Below are the code and all the weights of a small trained network. Each question names an input and a target symbol and asks about switching units off, where a switched-off unit gives its printed mean instead of its output.

import numpy as np


def w(rows, s, z=0):
    codes = np.array(rows[::2]) - 128.0
    scale = np.full(codes.shape[1], s)
    scale[-1] = z or s
    return codes * scale


def f(y):
    return np.maximum(y, 0)


def softmax(a):
    e = np.exp(a - a.max(-1, keepdims=True))
    return e / e.sum(-1, keepdims=True)


def log_softmax(a):
    a = a - a.max(-1, keepdims=True)
    return a - np.log(np.exp(a).sum(-1, keepdims=True))


def net(x, mask):
    ids = ['ΣΦαβγδεζηθλμπτψω'.index(c) for c in x.split()]
    T = len(ids)
    res = E[ids] + P[:T]
    u = 0
    for l in range(2):
        r = res
        for j in range(3):
            rows = slice(2 * j, 2 * j + 2)
            q, k, v = (r @ M[l][rows].T for M in (Q, K, V))
            z = softmax(np.where(np.tri(T) > 0, q @ k.T / 2**0.5, -1e9)) @ v
            o = O[l][rows]
            res = res + np.where(mask[u + j], z, o[:, -1]) @ o[:, :-1]
        u += 3
        y = f(res @ A[l][:, :-1].T + A[l][:, -1])
        res = res + np.where(mask[u : u + 8], y, B[l][:, -1]) @ B[l][:, :-1]
        u += 8
    return log_softmax(res[-1] @ U[:, :-1].T + U[:, -1])


Q, K, V, O, A, B = {}, {}, {}, {}, {}, {}
E = w([
[170,176,124,42,158],'Σ',
[142,125,115,123,208],'Φ',
[112,149,154,92,125],'α',
[47,143,163,51,143],'β',
[73,144,113,3,118],'γ',
[109,195,167,124,120],'δ',
[234,95,114,37,255],'ε',
[122,156,193,197,86],'ζ',
[225,233,170,194,200],'η',
[122,95,21,57,109],'θ',
[72,50,113,155,142],'λ',
[177,110,95,137,108],'μ',
[155,119,58,192,110],'π',
[187,154,84,221,121],'τ',
[64,76,74,208,199],'ψ',
[127,72,51,122,176],'ω',
],0.017)
P = w([
[100,201,2,142,62],'0',
[49,118,105,100,118],'1',
[100,117,143,132,189],'2',
[127,76,76,124,97],'3',
[35,163,224,131,186],'4',
[118,103,118,150,183],'5',
[99,107,100,139,125],'6',
[116,100,83,137,87],'7',
[144,89,80,143,115],'8',
],0.0073)
Q[0] = w([
[11,116,254,98,197],'L0H1',
[111,49,70,100,65],'L0H1',
[112,87,75,133,115],'L0H2',
[41,191,95,218,122],'L0H2',
[144,105,68,27,119],'L0H3',
[127,169,124,229,87],'L0H3',
],0.0079)
K[0] = w([
[112,52,130,177,195],'L0H1',
[137,53,71,113,95],'L0H1',
[141,91,102,162,73],'L0H2',
[124,254,164,197,100],'L0H2',
[125,216,152,62,150],'L0H3',
[133,127,136,135,174],'L0H3',
],0.0092)
V[0] = w([
[106,182,108,113,181],'L0H1',
[97,156,69,113,253],'L0H1',
[170,112,110,89,15],'L0H2',
[124,165,152,180,117],'L0H2',
[128,122,74,114,166],'L0H3',
[137,85,107,117,108],'L0H3',
],0.0063)
O[0] = w([
[83,197,147,87,101,193],'L0H1',
[218,69,85,165,90,254],'L0H1',
[96,98,152,116,124,77],'L0H2',
[162,8,105,102,110,130],'L0H2',
[183,1,41,79,134,184],'L0H3',
[149,93,224,120,234,122],'L0H3',
],0.0069,0.0041)
A[0] = w([
[64,44,147,242,99,8],'L0N1',
[19,137,27,141,155,255],'L0N2',
[167,115,75,178,128,216],'L0N3',
[152,134,14,90,62,187],'L0N4',
[136,150,117,254,144,117],'L0N5',
[109,29,68,63,163,239],'L0N6',
[67,163,75,21,62,174],'L0N7',
[80,146,84,204,127,46],'L0N8',
],0.0077,0.0036)
B[0] = w([
[116,160,53,13,144,163],'L0N1',
[121,28,171,141,162,236],'L0N2',
[133,143,177,145,81,223],'L0N3',
[90,128,180,130,168,233],'L0N4',
[1,57,94,86,31,183],'L0N5',
[162,150,172,114,91,254],'L0N6',
[51,166,164,141,120,198],'L0N7',
[61,113,150,64,87,147],'L0N8',
],0.0094,0.0086)
Q[1] = w([
[121,157,122,141,73],'L1H1',
[94,206,86,133,254],'L1H1',
[13,60,169,179,142],'L1H2',
[97,188,58,189,131],'L1H2',
[65,110,16,136,212],'L1H3',
[75,146,254,217,118],'L1H3',
],0.0074)
K[1] = w([
[185,109,169,100,139],'L1H1',
[111,215,116,77,114],'L1H1',
[163,54,150,160,95],'L1H2',
[37,144,103,156,132],'L1H2',
[109,187,186,144,104],'L1H3',
[176,118,2,83,72],'L1H3',
],0.0085)
V[1] = w([
[185,130,91,59,118],'L1H1',
[164,111,207,115,183],'L1H1',
[130,147,70,28,109],'L1H2',
[51,254,117,211,106],'L1H2',
[202,191,202,171,72],'L1H3',
[137,100,154,127,6],'L1H3',
],0.0077)
O[1] = w([
[71,136,147,88,82,50],'L1H1',
[63,134,73,159,254,152],'L1H1',
[62,158,43,115,103,102],'L1H2',
[75,166,150,115,157,1],'L1H2',
[112,214,189,189,182,44],'L1H3',
[84,109,122,173,90,247],'L1H3',
],0.0079,0.0062)
A[1] = w([
[116,163,135,252,39,239],'L1N1',
[72,108,167,126,105,194],'L1N2',
[80,216,82,93,81,211],'L1N3',
[105,112,167,21,92,102],'L1N4',
[159,68,255,101,136,150],'L1N5',
[123,32,130,231,184,252],'L1N6',
[232,99,133,210,117,224],'L1N7',
[105,44,115,184,88,224],'L1N8',
],0.0088,0.0033)
B[1] = w([
[84,46,121,203,116,184],'L1N1',
[168,76,69,157,101,197],'L1N2',
[133,203,113,131,203,149],'L1N3',
[100,106,2,97,167,181],'L1N4',
[89,242,164,206,109,203],'L1N5',
[104,119,193,71,199,224],'L1N6',
[128,190,149,127,91,180],'L1N7',
[172,99,145,89,122,250],'L1N8',
],0.0089,0.015)
U = w([
[153,146,112,117,126,2],'Σ',
[137,165,125,84,77,2],'Φ',
[105,151,101,135,151,67],'α',
[106,205,54,69,168,230],'β',
[242,202,109,69,96,239],'γ',
[83,161,113,165,144,38],'δ',
[159,114,94,171,207,10],'ε',
[32,155,36,135,109,127],'ζ',
[119,164,82,246,104,220],'η',
[77,109,158,137,178,177],'θ',
[146,72,112,91,188,85],'λ',
[144,120,175,179,132,240],'μ',
[127,75,184,159,89,131],'π',
[102,137,151,136,70,197],'τ',
[184,132,113,84,37,176],'ψ',
[177,113,255,97,155,177],'ω',
],0.0088,0.0041)

Each question gives the input, a string of symbols that net reads in full, and the target symbol t.
The units are the heads (2 rows each of Q, K, V and O) and the neurons (one row each of A and B). Each row of codes is followed by its name. A weight is (code - 128) times the scale printed after its matrix; where a second scale follows, it is the last column's (O, A, B and U).
mask holds one flag per unit, layer by layer, with each layer's heads first. A switched-off unit (its flag False) gives its mean, the last column of its rows in O or B, instead of its output. The means were averaged over made-up inputs and are rounded, as every weight is.
A unit's drop is (log p(t) with every unit on - log p(t) with that unit switched off) / (log p(t) with every unit on - log p(t) with every unit switched off).
The circuit of an input: a set's keep is (log p(t) with only the set's units on - log p(t) with every unit switched off) / (log p(t) with every unit on - log p(t) with every unit switched off). Starting from the 12 units with the biggest drops (on a tie, the unit counted first), units are removed one at a time, each time the one whose removal leaves the highest keep (on an exact tie, the one counted first), for as long as the keep stays at least 0.8.
units of the circuit, in order: the units of the circuit, biggest drop first
most important unit: the unit with the biggest drop
k most important neurons: the k neurons with the biggest drops, biggest first
k most important neurons of layer l: the k neurons of layer l with the biggest drops, biggest first
heads that matter: for each layer, one digit per head in row order, 1 if its drop is at least 0.15 and else 0, layers parted by /
input ζ η ω Σ π, target ω: 4 most important neurons : (L0N2 L1N6 L1N4 L1N8)
input ε θ τ ψ Σ μ, target ψ: units of the circuit, in order : (L0N2 L1H3 L0N1 L1H1)
input ζ η θ ψ, target λ: 3 most important neurons : (L0N1 L0N2 L1N4)
input γ Σ Σ, target β: most important neuron of layer 0 : (L0N2)
input δ β θ, target θ: 2 most important neurons of layer 0 : (L0N2 L0N4)
input μ λ α α Φ ψ λ η, target ψ: units of the circuit, in order : (L1H3 L0N1 L0N4 L0N5)
input ε η ζ ζ η, target η: units of the circuit, in order : (L0N2 L1N6 L1N8)
input ζ Σ β λ, target λ: units of the circuit, in order : (L0N1 L0N2 L1N4 L1N8)
input Σ α ψ η α ζ β, target ζ: 3 most important neurons : (L1N4 L0N1 L0N7)
input ζ Σ τ Σ η η η ζ, target η: heads that matter : 000 / 001
input η Φ ε, target γ: heads that matter : 000 / 000
input ψ η ζ η ψ ψ ζ ζ, target ψ: units of the circuit, in order : (L0N1 L1H3 L0N2)
input ζ δ β, target ζ: units of the circuit, in order : (L1N4 L1N6)
input δ ε δ δ ψ η η π Φ, target ω: 3 most important neurons of layer 0 : (L0N1 L0N7 L0N8)
input ω ζ λ, target ω: 3 most important neurons : (L0N2 L0N5 L1N6)
input ψ τ θ, target ψ: units of the circuit, in order : (L0N5 L1H1)
input Σ ε ζ ζ η γ π, target π: most important unit : L1N1
input γ α ζ τ, target π: 2 most important neurons of layer 0 : (L0N5 L0N3)
input η θ β η δ ω θ, target ω: 3 most important neurons of layer 0 : (L0N2 L0N4 L0N1)
input ψ η ω, target ω: most important unit : L1N6
input η η α, target η: 4 most important neurons : (L1N6 L0N1 L0N2 L1N8)
input β ψ η, target ψ: 2 most important neurons of layer 0 : (L0N5 L0N1)
input π λ ζ ψ ζ β ψ μ, target ψ: 2 most important neurons : (L0N1 L0N2)
input ψ η λ, target ψ: 2 most important neurons : (L0N1 L0N6)
input β ψ δ, target ψ: heads that matter : 100 / 001
input η η γ η δ ζ, target η: 4 most important neurons of layer 1 : (L1N6 L1N1 L1N3 L1N2)
input π λ ω η α Σ λ Σ π, target π: 3 most important neurons of layer 0 : (L0N3 L0N6 L0N5)
input ψ ε ζ, target ψ: heads that matter : 010 / 000
input μ π η θ Σ ω Σ γ, target ζ: 2 most important neurons : (L1N4 L0N7)
